Below is a small trained network, with its code and all its weights. Each question gives an input and a class and asks what happens when units are switched off, that is, made to give their printed mean instead of their output.

import numpy as np


def w(rows, s, z=0):
    codes = np.array(rows[::2]) - 128.0
    scale = np.full(codes.shape[1], s)
    scale[-1] = z or s
    return codes * scale


def norm(h):
    return h / np.sqrt((h * h).mean(-1, keepdims=True) + 1e-5)


def f(y):
    return y / 2 * (1 + np.tanh(0.7978845608 * (y + 0.044715 * y**3)))


def log_softmax(a):
    a = a - a.max(-1, keepdims=True)
    return a - np.log(np.exp(a).sum(-1, keepdims=True))


def net(x, mask):
    res = np.array(x, float).reshape(1, 3) / 4 @ E
    u = 0
    for l in range(2):
        y = f(norm(res) @ A[l][:, :-1].T + A[l][:, -1])
        res = res + np.where(mask[u : u + 3], y, B[l][:, -1]) @ B[l][:, :-1]
        u += 3
    return log_softmax(norm(res)[-1] @ U[:, :-1].T + U[:, -1])


A, B = {}, {}
E = w([
[181,128,125,118,50,248,174],'x0',
[183,104,150,215,226,148,133],'x1',
[103,6,73,242,1,130,149],'x2',
],0.0065)
A[0] = w([
[203,159,121,104,65,215,179,40],'0.n0',
[50,70,95,80,2,155,207,221],'0.n1',
[100,236,74,131,144,177,123,253],'0.n2',
],0.0096,0.0033)
B[0] = w([
[28,70,71,254,100,23,54,204],'0.n0',
[171,28,124,226,172,210,202,254],'0.n1',
[176,128,87,117,221,207,144,196],'0.n2',
],0.0088,0.0089)
A[1] = w([
[126,166,103,158,87,186,41,2],'1.n0',
[110,65,144,216,164,183,190,215],'1.n1',
[102,187,254,97,151,22,115,144],'1.n2',
],0.0089,0.0039)
B[1] = w([
[36,231,2,148,61,64,135,121],'1.n0',
[208,139,135,124,175,162,81,248],'1.n1',
[135,22,17,195,151,189,147,155],'1.n2',
],0.0087,0.014)
U = w([
[229,126,138,143,199,196,133,229],'0',
[99,94,12,198,169,136,91,212],'1',
[188,143,160,116,198,224,209,254],'2',
[156,127,134,138,166,179,102,89],'3',
[1,234,210,110,95,78,165,1],'4',
[98,197,179,66,51,38,50,1],'5',
[75,180,180,64,65,50,128,1],'6',
[134,226,160,81,57,65,114,1],'7',
],0.0087,0.0046)

Each question gives the input, the list of numbers given to net, and the class t.
The units are the neurons (one row each of A and B). Each row of codes is followed by its name. A weight is (code - 128) times the scale printed after its matrix; where a second scale follows, it is the last column's (A, B and U).
mask holds one flag per neuron, layer by layer. A switched-off neuron (its flag False) gives its mean, the last column of its row in B, instead of its output. The means were averaged over made-up inputs and are rounded, as every weight is.
A unit's drop is (log p(t) with every unit on - log p(t) with that unit switched off) / (log p(t) with every unit on - log p(t) with every unit switched off).
The circuit of an input: a set's keep is (log p(t) with only the set's units on - log p(t) with every unit switched off) / (log p(t) with every unit on - log p(t) with every unit switched off). Starting from all 6 units, units are removed one at a time, each time the one whose removal leaves the highest keep (on an exact tie, the one counted first), for as long as the keep stays at least 0.8.
circuit, biggest first: the units of the circuit, biggest drop first
most important unit: the unit with the biggest drop
top k neurons: the k neurons with the biggest drops, biggest first
k most important neurons of layer l: the k neurons of layer l with the biggest drops, biggest first
drop of u: that unit's drop, to one decimal
input [1,-4,8], class 2: top 2 neurons : (0.n1, 0.n0)
input [-6,-8,2], class 0: most important unit : 0.n1
input [8,4,-5], class 1: top 3 neurons : (0.n0, 0.n1, 1.n0)
input [8,-3,-8], class 1: 2 most important neurons of layer 1 : (1.n0, 1.n1)
input [-3,-5,6], class 2: circuit, biggest first : (0.n1, 0.n0)
input [-2,-7,4], class 0: top 2 neurons : (1.n1, 0.n0)
input [-7,-2,8], class 2: circuit, biggest first : (0.n0, 0.n1)
input [7,-1,-6], class 1: 2 most important neurons of layer 0 : (0.n0, 0.n1)
input [8,-7,-7], class 1: top 2 neurons : (0.n0, 1.n0)
input [-3,-1,4], class 2: 2 most important neurons of layer 0 : (0.n0, 0.n1)
input [8,5,-6], class 1: top 2 neurons : (0.n0, 0.n1)
input [5,-2,-3], class 1: drop of 0.n0 : 1.3
input [8,-4,0], class 1: drop of 0.n0 : 1.4
input [7,-6,-1], class 1: drop of 0.n0 : 1.5
input [8,-3,-2], class 1: drop of 0.n0 : 1.2
input [-5,-8,1], class 0: circuit, biggest first : (0.n0)
